[128 = 0]
[190  91 146 164 119  70 145 141 135 115 141 120 119 104 139 121  72 117
 214 135 141 117  95 132 102 150 141 115 117 161 127 150 115 205 135 124
 118 206 134 117 108 104  55 130 129 117 120   1 142 113 198 100 143 145
  81  95]	1
[170 126 135 176 117  93 142 111 133 107 128 150 128 136 174 122  36  66
 113 143 123 106  85 135 115 126 117   1  71 192 120 157 134 214 118 121
 110 234 139 154  86  87  77 134 163 134 139   1 213  89 165 125 129 164
  91 103]	0
[ 96 140  79 108 133 120 137 126 128 125 122 132 125 176 142 143  78 118
 104 121 123 113 125 104  98 103 121 131 146 129 129 126 143 123 119 138
 132 127 125  78 113 127 123 118  99 133 156  60  62 132 145 126 119 128
 123 141]	5
[185 116 171 147 116 105 126 127 131 126 137 119 145 131  99 121 128 119
 135 143 121 113 121 135 119 149 133  54  73 178 127 142 118 169 125 120
 126 176 133 152 126  91 141 151 167 126 122 141 151 105 155 139 139 140
 135 128]	5
[103 153  97 115 126 119 139 121 142 127 120 125 154 153 128 137  63 147
 100 119 121 104 124 102 100 111 119  83 122 160 132 133 141 141 114 132
 139 151 126  89 118 117 110 131 113 135 148 105  74 119 113 137 127 125
 127 164]	5
[174 144 158 151 117 112 122 120 129 124 119 122 144 174 115 117 113  92
 114 146 109 100 112 139 124 151 127   1  62 200 124 152 122 183 106 115
 134 186 131 149  91  79 151 153 177 128 129 120 184 102 159 141 124 132
 125 127]	6
[152 128 118 115 116 141 121 121 112 132 108 117 125 239  96 149 132  76
 105 141 101 106 135 123 117  84 134  34  77 115 135 151 127 195 118 140
 118 195 121 112  87  85 132 138 173 132 138  50 125 133 221 118 121 124
 152 163]	8
[ 98 156 132 115 127 149 121 123 142 143 120 104 156 128 115 126 154 185
  84 115 122 124 146 128 150 141 134 104 129 136 138 128 124 115 119 140
 140 124 124 126 155 132 143 130 141 138 106 217 146 128  77 132 121 103
 129 146]	8
[ 76 164  52  92 132 187 117 121 131 146 117 112 161 201  92 142 214 191
  56 111 123 144 150 103 144  91 139 170 197  82 137 129 153  71 138 150
 140 110 118  75 120 143 215 105  91 140 118 250  97 156 138  90  99 113
 148 179]	9
[119 139  77 124 131 104 138 126 126 116 121 142 117 197 148 136  68  97
 138 129 125 112 108 111  97 113 121 130 153 137 125 137 146 136 119 126
 123 154 127  94  90 121 130 114 101 127 155  20  85 127 177 118 113 136
 114 129]	4
[161 122 179 138 127 142 112 133 122 139 129  96 137 116  62 116 230 139
 136 135 120 146 148 156 168 147 144 113 104 120 124 128 111 124 134 132
 125 114 128 174 148 115 210 141 177 126  95 243 202 133 127 121 136 136
 139 114]	8
[167 115 194 153 128 111 119 135 128 128 140 114 124  47 106 105 191 138
 175 134 142 147 128 160 158 184 141 157 125 134 121 126 109 127 141 122
 119 121 134 180 154 130 144 131 152 119  90 191 213 122 104 112 137 143
 115  63]	5
[138 140 101 108 126 121 127 131 113 124 108 121 112 238 100 143 107  84
 164 132 116 109 128 121 106 106 128 115 129 108 130 136 132 160 120 133
 116 157 119 100  92 112 136 119 134 121 145   8  83 145 206 111 118 125
 140 133]	6
[118 138 112 132 122 144 134 114 132 127 121 149 150 150 166 137  65 109
  57 132 109 110 113 107 113  98 118  28  88 174 130 146 140 161 110 122
 148 163 130 104  84 100 101 145 131 140 155 127 122 111 136 154 124 122
 124 188]	6
[ 86 128  71 115 138 119 139 134 135 128 124 117 106 130 167 133  89 152
 130 112 136 133 123 119 127 124 132 196 182 101 135 125 130 121 124 150
 127 116 124  92 136 156  92  99  91 132 121  46 109 142 129 110 116 111
  86 120]	4
[120 136 141 130 123 133 132 119 137 130 131 138 154 115 138 131  76 133
  69 133 113 109 121 112 112 127 117  45  83 190 130 135 131 143 108 117
 152 132 131 118 115 108 123 155 137 136 148 174 105 106 103 173 133 118
 132 179]	6
[138 131 145 150 120 104 138 121 151 128 146 130 168  78 150 122  73 161
  73 131 126 110 111 110 107 155 124  52  95 214 130 141 131 147 116 125
 150 157 137 117 132 105 120 154 129 138 132 190 125  95 101 157 134 132
 105 159]	4
[154 136 125 141 129 115 127 118 125 119 137 135 135 167 122 121 129  74
  66 150 112 122 112 128 110 145 119  67  97 193 114 136 143 116 113 120
 130 137 136 143 104  93 246 145 147 133 150 163 150 106 155 150 117 164
 125 128]	5
[ 96 151 104 132 133 142 133 122 145 134 126 107 157 109 127 119 127 176
  67 118 124 135 126 124 146 134 130 117 144 150 128 132 137 112 119 139
 142 118 129 124 130 128 175 125 127 140 118 216 162 122  80 131 122 128
 102 144]	6
[185 103 197 176 123  43 136 137 141 113 162 130 122  37 144 108 112 128
 196 140 157 120 118 140 100 217 135 147 121 184 120 131 112 152 139 119
 118 159 141 145 151 121  85 135 121 117 114  82 162  99 129 109 143 161
  93  56]	0
